[[127 119 146 136 130 131 143 137 128 125 145]
 [102 117 136 131 102 104 132 140 132 133 136]
 [145 130 133 125 141 134 130 120 120 123 114]
 [132 143 127 143 133 138 145 137 121 118 120]]
Indices start at 1.
Report the entry just left of the largest entry.
Answer: 119
Report the entry in row 2 and column 1.
Answer: 102
Report the entry in the bottom-right corner.
Answer: 120
The entry at row 3, column 1 is 145
The entry in the top-right corner: 145
Report the entry just left of 140.
Answer: 132
The bottom-left entry is 132
The entry at row 1, column 3 is 146
The bottom entry of the column that holds the largest entry: 127
The entry directly below the largest entry -> 136
The entry at row 1, column 1 -> 127

X =
[[123 139 113 135 148 139 137 144 116 113 116 140]
 [115 144 116 151 140 137 140 145 110 113 114 142]
 [ 99 144 117 156 136 138 143 142 109 117 111 141]
 [112 144 114 144 140 140 143 144 113 117 114 139]
 [118 141 112 135 144 143 139 138 116 114 118 140]
 [107 142 113 141 143 145 142 140 115 116 113 141]
 [121 139 116 140 147 139 140 150 119 112 118 141]
 [111 142 116 140 138 141 139 140 117 116 115 140]]
Indices start at 1.
The entry directly below the largest entry: 144
The entry in the top-left corner -> 123
The entry in the bottom-left corner is 111
The entry in row 1 and column 3 is 113
The entry at row 3, column 1 is 99
The entry in the top-right corner -> 140
The entry just right of the largest entry is 136
What is the bottom entry of the column that holds the largest entry?
A: 140
What is the entry directly above the largest entry?
A: 151
The entry directly above the smallest entry -> 115
The entry in the bottom-right corner is 140
The entry at row 3, column 2: 144
The entry just left of the largest entry is 117
What is the entry directly above 150?
A: 140
The entry at row 2, column 2: 144
What is the entry at row 1, column 2?
A: 139
What is the largest entry?
A: 156
The entry directly below 150 is 140

array([135, 144, 136, 132, 127, 137, 155, 110, 114, 153])
Report the third entry from the left.
Answer: 136
Report the entry just left of the smallest entry.
Answer: 155
The 3rd-last entry: 110

x =
[[117 142 120 132 151 108 121 124 116 124 113 123 122]
 [145 103 140 135 106 144 136 136 147 143 149 136 136]
 [128 122 141 127 119 133 138 136 138 132 133 134 134]
 [108 152 114 127 154 117 121 120 111 114 110 122 124]]
Report the maximum.
A: 154
Report the entry in the top-left corner.
A: 117
Report the 3rd largest entry.
A: 151
The smallest entry in the last column -> 122
The entry directly below 144: 133
The entry just left of the largest entry is 127
Report the 3rd entry in reading order.
A: 120
Report the fourth entry, reading row by row.
A: 132
Report the entry just right of 103.
A: 140
The entry in the bottom-right corner -> 124
The 2nd entry on the diagonal from the top-right corner is 136
The entry just right of 147: 143
Report the fourth-last entry, reading row by row.
A: 114
The smallest entry in the first row is 108
Report the bottom-left entry.
A: 108
Report the entry directly above the largest entry.
A: 119
The third entry on the main diagonal is 141

arr =
108,135,109,127,130,153,107,148,132,128,127,135
105,132,149,142,141,132,126,115,144,109,104,148
108,133,103,142,109,148,111,152,121,149,103,150
109,142,105,123,138,118,104,130,113,145,136,136
111,142,126,108,128,147,109,145,108,150,117,105
117,138,104,126,142,122,138,112,148,104,105,113
Rows and columns are numbered from 1.
Read off the entry just right of the largest entry.
Answer: 107
The entry at row 2, column 1 -> 105
The bottom-right entry -> 113
The largest entry -> 153
Read off the entry in row 3 and column 1.
Answer: 108
Read off the entry in row 1 and column 3.
Answer: 109
The entry in the top-right corner -> 135
Read off the entry at row 1, column 2.
Answer: 135
The entry just right of 147 -> 109
Read off the entry at row 1, column 1.
Answer: 108
The entry in row 2 and column 3: 149
Read off the entry at row 3, column 2.
Answer: 133
Read off the entry in row 3 and column 3.
Answer: 103

Read these off the row that follows.
1) Which number is the entry just left of 116?
2) Which number is the entry just right of 98?
[113  98 121 117 116 120 115 149 135 106]
1) 117
2) 121

W =
array([[132, 124,  99, 117, 117, 149, 121, 130],
       [131, 108, 145, 119, 150, 148, 110, 137],
       [128, 119, 107, 126, 138, 131, 110, 145],
       [141, 133, 119, 133, 125, 150, 118, 115],
       [142, 109, 108, 128, 132, 149, 140, 119],
       [141, 132, 148, 129, 146, 157, 116, 103],
       [120, 114, 144, 119, 130, 109, 129, 137]])
The third smallest entry is 107
The entry just right of the smallest entry: 117
The last entry, reading row by row: 137
The second entry, reading row by row is 124
Give the smallest entry in the last row.
109
The largest entry in the first column: 142
The entry just right of the largest entry: 116
The bottom entry of the column that holds the smallest entry -> 144
Give the top-right entry.
130
Give the entry directly above the largest entry.
149
Give the 2nd entry on the diagonal from the top-right corner.
110
The smallest entry in the first row: 99
The last entry of the largest entry's row is 103
The top-left entry: 132
The entry directly below 146 -> 130
The 2nd entry on the main diagonal is 108
The 3rd entry on the diagonal from the top-right corner: 131
The bottom-left entry: 120
The entry directly above 140 is 118
The largest entry in the last column is 145
Give the largest entry in the first row.
149
The entry just left of the largest entry -> 146

Questions about the matrix below.
1) Read off the entry directly above 141.
2) Read off the first entry in reading order.
3) Read off the entry in the bottom-right corner.
4) Read off the 2nd entry on the diagonal from the top-right corner.
5) Read off the first entry on the diagonal from the top-right corner.
6) Read off the largest entry in the first row.
7) Read off the entry in the bottom-left corner.
8) Read off the entry just left of 132.
[[155 100 139 157 156]
 [117 141 119 112 115]
 [103 150 123 107 106]
 [103 152 112  99 102]
 [119 134 137 128 123]
 [128 127 133 132 130]
 [125 128 133 130 128]]
1) 100
2) 155
3) 128
4) 112
5) 156
6) 157
7) 125
8) 133

A = ((127, 123, 133, 138, 130, 118, 116, 121, 139, 112, 130, 136, 127), (121, 146, 111, 115, 132, 121, 151, 124, 136, 140, 125, 111, 110))
The smallest entry: 110
Which number is the entry just left of the largest entry?
Answer: 121
Which number is the entry just left of 112?
Answer: 139

Read these off the array that follows. Indices start at 1.
1) Find the entry at row 1, column 2.
2) Find the top-right entry.
3) Find the entry just right of 104.
4) Find the entry at row 2, column 2.
5) Find the entry at row 1, column 3.
6) Find the entry just right of 120.
124	127	126	127	117	109	103
135	100	100	101	139	122	142
112	117	144	120	119	104	144
1) 127
2) 103
3) 144
4) 100
5) 126
6) 119
